Below is a small trained network, with its code and all its weights. Each question gives an input and a target symbol and asks what happens when units are switched off, that is, made to give their printed mean instead of their output.

import numpy as np


def w(rows, s, z=0):
    codes = np.array(rows[::2]) - 128.0
    scale = np.full(codes.shape[1], s)
    scale[-1] = z or s
    return codes * scale


def norm(h):
    return h / np.sqrt((h * h).mean(-1, keepdims=True) + 1e-5)


def f(y):
    return np.maximum(y, 0)


def softmax(a):
    e = np.exp(a - a.max(-1, keepdims=True))
    return e / e.sum(-1, keepdims=True)


def log_softmax(a):
    a = a - a.max(-1, keepdims=True)
    return a - np.log(np.exp(a).sum(-1, keepdims=True))


def net(x, mask):
    ids = ['γδεζξπστψ'.index(c) for c in x.split()]
    T = len(ids)
    res = E[ids] + P[:T]
    u = 0
    for l in range(3):
        r = norm(res)
        for j in range(2):
            rows = slice(4 * j, 4 * j + 4)
            q, k, v = (r @ M[l][rows].T for M in (Q, K, V))
            z = softmax(np.where(np.tri(T) > 0, q @ k.T / 4**0.5, -1e9)) @ v
            o = O[l][rows]
            res = res + np.where(mask[u + j], z, o[:, -1]) @ o[:, :-1]
        u += 2
        y = f(norm(res) @ A[l][:, :-1].T + A[l][:, -1])
        res = res + np.where(mask[u : u + 8], y, B[l][:, -1]) @ B[l][:, :-1]
        u += 8
    return log_softmax(norm(res)[-1] @ U[:, :-1].T + U[:, -1])


Q, K, V, O, A, B = {}, {}, {}, {}, {}, {}
E = w([
[64,161,46,250],'γ',
[132,153,105,112],'δ',
[130,181,164,97],'ε',
[165,191,165,130],'ζ',
[119,212,181,144],'ξ',
[108,167,87,198],'π',
[131,171,243,128],'σ',
[196,62,147,192],'τ',
[156,203,231,103],'ψ',
],0.011)
P = w([
[83,1,185,137],'0',
[101,180,75,115],'1',
[97,167,80,101],'2',
[92,169,83,92],'3',
[90,176,91,95],'4',
[89,179,88,99],'5',
[86,191,85,95],'6',
[80,191,75,93],'7',
[75,201,79,82],'8',
[85,218,83,84],'9',
[85,220,62,77],'10',
[71,224,65,83],'11',
],0.0049)
Q[0] = w([
[113,237,94,121],'0.h1',
[125,91,99,68],'0.h1',
[204,96,120,134],'0.h1',
[75,147,129,72],'0.h1',
[198,39,115,126],'0.h2',
[179,150,111,70],'0.h2',
[157,246,109,133],'0.h2',
[129,146,90,119],'0.h2',
],0.011)
K[0] = w([
[95,52,102,60],'0.h1',
[113,194,92,136],'0.h1',
[135,148,120,206],'0.h1',
[53,188,161,85],'0.h1',
[15,228,200,146],'0.h2',
[142,135,175,189],'0.h2',
[180,2,153,154],'0.h2',
[128,107,193,116],'0.h2',
],0.0092)
V[0] = w([
[79,121,108,129],'0.h1',
[132,177,161,191],'0.h1',
[194,143,71,171],'0.h1',
[253,255,104,166],'0.h1',
[108,122,100,109],'0.h2',
[151,212,210,197],'0.h2',
[235,126,59,101],'0.h2',
[183,79,102,99],'0.h2',
],0.0053)
O[0] = w([
[132,84,110,122,106],'0.h1',
[133,107,253,160,197],'0.h1',
[159,103,136,174,117],'0.h1',
[149,187,87,208,182],'0.h1',
[166,142,162,66,67],'0.h2',
[169,200,160,194,250],'0.h2',
[204,79,26,87,128],'0.h2',
[200,44,100,13,146],'0.h2',
],0.0048,0.0023)
A[0] = w([
[147,161,96,90,164],'0.n1',
[254,104,139,137,30],'0.n2',
[164,131,17,58,230],'0.n3',
[66,93,100,131,117],'0.n4',
[224,221,165,41,251],'0.n5',
[80,194,47,147,83],'0.n6',
[156,109,252,91,137],'0.n7',
[92,141,115,90,169],'0.n8',
],0.0079,0.0024)
B[0] = w([
[94,118,135,185,170],'0.n1',
[154,208,136,191,147],'0.n2',
[99,58,184,167,184],'0.n3',
[163,120,160,91,138],'0.n4',
[87,81,5,207,254],'0.n5',
[128,156,98,64,192],'0.n6',
[114,179,1,67,169],'0.n7',
[131,113,178,176,157],'0.n8',
],0.0068,0.0079)
Q[1] = w([
[95,153,6,207],'1.h1',
[114,51,51,157],'1.h1',
[192,122,154,104],'1.h1',
[92,128,67,208],'1.h1',
[39,152,85,123],'1.h2',
[108,172,96,172],'1.h2',
[198,136,142,171],'1.h2',
[112,159,76,64],'1.h2',
],0.011)
K[1] = w([
[180,91,210,137],'1.h1',
[146,119,156,68],'1.h1',
[115,199,111,112],'1.h1',
[161,89,212,68],'1.h1',
[159,139,203,110],'1.h2',
[160,120,188,158],'1.h2',
[121,139,9,192],'1.h2',
[109,160,193,99],'1.h2',
],0.015)
V[1] = w([
[78,186,96,96],'1.h1',
[111,232,164,172],'1.h1',
[215,121,254,137],'1.h1',
[103,67,116,71],'1.h1',
[120,125,138,110],'1.h2',
[173,216,164,129],'1.h2',
[135,18,86,62],'1.h2',
[108,88,118,74],'1.h2',
],0.0082)
O[1] = w([
[70,66,82,77,81],'1.h1',
[39,178,108,84,193],'1.h1',
[108,229,221,195,171],'1.h1',
[182,75,202,122,51],'1.h1',
[125,125,156,123,105],'1.h2',
[193,111,146,28,151],'1.h2',
[23,163,196,160,2],'1.h2',
[1,80,132,137,50],'1.h2',
],0.0061,0.0062)
A[1] = w([
[104,147,130,141,134],'1.n1',
[208,143,157,187,163],'1.n2',
[160,150,10,111,2],'1.n3',
[119,138,92,111,107],'1.n4',
[174,103,108,172,145],'1.n5',
[220,113,153,162,119],'1.n6',
[121,49,132,84,153],'1.n7',
[99,198,184,171,70],'1.n8',
],0.011,0.0026)
B[1] = w([
[151,126,107,93,150],'1.n1',
[253,53,116,111,200],'1.n2',
[154,105,225,177,254],'1.n3',
[215,145,161,116,166],'1.n4',
[217,81,174,245,181],'1.n5',
[241,48,163,219,167],'1.n6',
[66,159,169,239,139],'1.n7',
[105,101,31,56,167],'1.n8',
],0.0059,0.0092)
Q[2] = w([
[6,33,236,148],'2.h1',
[48,135,109,113],'2.h1',
[163,147,40,176],'2.h1',
[24,81,211,64],'2.h1',
[175,169,95,169],'2.h2',
[111,158,107,129],'2.h2',
[29,89,154,82],'2.h2',
[93,84,181,108],'2.h2',
],0.012)
K[2] = w([
[216,204,105,152],'2.h1',
[160,111,131,172],'2.h1',
[103,92,241,72],'2.h1',
[150,169,88,214],'2.h1',
[148,25,163,140],'2.h2',
[122,120,143,85],'2.h2',
[65,181,98,120],'2.h2',
[81,254,104,156],'2.h2',
],0.013)
V[2] = w([
[184,50,77,125],'2.h1',
[69,158,131,212],'2.h1',
[233,254,57,145],'2.h1',
[184,166,5,202],'2.h1',
[104,237,140,136],'2.h2',
[130,36,198,73],'2.h2',
[133,81,120,225],'2.h2',
[107,144,148,16],'2.h2',
],0.0066)
O[2] = w([
[151,213,75,49,164],'2.h1',
[101,110,207,108,125],'2.h1',
[107,229,171,188,173],'2.h1',
[121,254,196,77,200],'2.h1',
[103,28,125,176,77],'2.h2',
[150,168,88,126,92],'2.h2',
[148,116,175,27,227],'2.h2',
[147,135,100,177,2],'2.h2',
],0.0073,0.0055)
A[2] = w([
[9,115,192,70,91],'2.n1',
[183,107,158,161,127],'2.n2',
[122,75,50,178,117],'2.n3',
[3,41,138,186,78],'2.n4',
[100,199,227,131,115],'2.n5',
[175,34,119,136,148],'2.n6',
[130,238,227,187,1],'2.n7',
[141,149,16,181,103],'2.n8',
],0.0067,0.0042)
B[2] = w([
[215,185,146,95,152],'2.n1',
[83,113,104,110,218],'2.n2',
[175,84,122,104,183],'2.n3',
[209,204,149,156,168],'2.n4',
[86,95,193,98,235],'2.n5',
[54,173,146,127,226],'2.n6',
[1,88,181,132,255],'2.n7',
[172,81,148,137,215],'2.n8',
],0.0079,0.0035)
U = w([
[168,108,237,1,43],'γ',
[95,38,210,122,207],'δ',
[108,99,75,59,252],'ε',
[122,168,128,130,143],'ζ',
[57,128,152,237,164],'ξ',
[117,157,156,86,120],'π',
[123,106,75,248,104],'σ',
[238,101,223,156,52],'τ',
[137,188,47,156,70],'ψ',
],0.01,0.0043)

Each question gives the input, a string of symbols that net reads in full, and the target symbol t.
The units are the heads (4 rows each of Q, K, V and O) and the neurons (one row each of A and B). Each row of codes is followed by its name. A weight is (code - 128) times the scale printed after its matrix; where a second scale follows, it is the last column's (O, A, B and U).
mask holds one flag per unit, layer by layer, with each layer's heads first. A switched-off unit (its flag False) gives its mean, the last column of its rows in O or B, instead of its output. The means were averaged over made-up inputs and are rounded, as every weight is.
A unit's drop is (log p(t) with every unit on - log p(t) with that unit switched off) / (log p(t) with every unit on - log p(t) with every unit switched off).
The circuit of an input: a set's keep is (log p(t) with only the set's units on - log p(t) with every unit switched off) / (log p(t) with every unit on - log p(t) with every unit switched off). Starting from the 12 units with the biggest drops (on a tie, the unit counted first), units are removed one at a time, each time the one whose removal leaves the highest keep (on an exact tie, the one counted first), for as long as the keep stays at least 0.8.
units of the circuit, in order: the units of the circuit, biggest drop first
unit that matters most: the unit with the biggest drop
top k neurons: the k neurons with the biggest drops, biggest first
which heads matter: for each layer, one digit per head in row order, 1 if its drop is at least 0.15 and else 0, layers parted by /
input σ τ ξ ε π ε π σ σ γ ζ, target σ: unit that matters most : 0.n5
input ψ τ ξ ζ ξ π ψ τ ε ε δ σ, target ψ: units of the circuit, in order : [0.n7; 0.n5; 0.h2]
input δ π ε τ ε τ ψ ψ γ ε, target δ: which heads matter : 00 / 11 / 11
input ξ π ξ σ τ ξ τ ξ, target ξ: units of the circuit, in order : [0.h2; 2.h1; 0.n5]
input σ δ τ γ δ π τ π ε, target σ: units of the circuit, in order : [0.n5; 2.h1]
input ξ δ τ ε ψ τ ε, target ξ: which heads matter : 01 / 10 / 10
input ε ζ γ ξ σ ξ ξ ε π, target ε: units of the circuit, in order : [1.h1; 0.n7]
input γ π δ, target γ: which heads matter : 11 / 10 / 00
input ψ ζ τ ζ τ ε γ ζ ψ, target ψ: units of the circuit, in order : [0.n7; 0.n5]
input σ γ τ σ τ ξ ε, target σ: which heads matter : 01 / 00 / 10
input δ σ ξ τ δ γ ξ τ σ, target δ: units of the circuit, in order : [1.h2; 2.h1; 0.h1]
input ξ τ τ γ ξ σ τ τ ξ, target ξ: units of the circuit, in order : [0.h2; 1.h1; 2.h1; 0.n5]
input ε τ δ π δ ε ξ ψ ε σ, target ε: units of the circuit, in order : [1.h1; 0.n7; 0.h2]
input ε γ ξ, target ε: units of the circuit, in order : [1.h1; 0.n7]
input γ σ τ π τ, target γ: which heads matter : 11 / 10 / 11
input γ γ σ π γ ξ δ δ, target γ: which heads matter : 10 / 10 / 10
input δ γ ψ δ, target δ: which heads matter : 00 / 11 / 10
input ξ τ ξ τ, target ξ: which heads matter : 01 / 10 / 10
input ψ δ π δ, target ψ: top 2 neurons : [0.n7; 0.n6]
input γ σ δ ψ ζ ζ, target γ: top 3 neurons : [0.n7; 1.n2; 0.n5]
input γ γ τ ξ ζ τ σ π, target γ: which heads matter : 00 / 00 / 00
input σ ξ ψ ξ τ ε δ ψ δ ξ σ τ, target σ: which heads matter : 11 / 11 / 10
input γ γ ξ σ ξ, target γ: unit that matters most : 1.h1
input δ τ ψ ζ τ δ δ δ ε ξ, target δ: unit that matters most : 1.h1
input ξ ξ ζ, target ξ: which heads matter : 01 / 10 / 01
input τ ε τ γ τ γ, target τ: which heads matter : 00 / 10 / 00
input γ τ ξ ξ ψ τ τ π ξ τ, target γ: top 3 neurons : [0.n5; 1.n8; 1.n2]
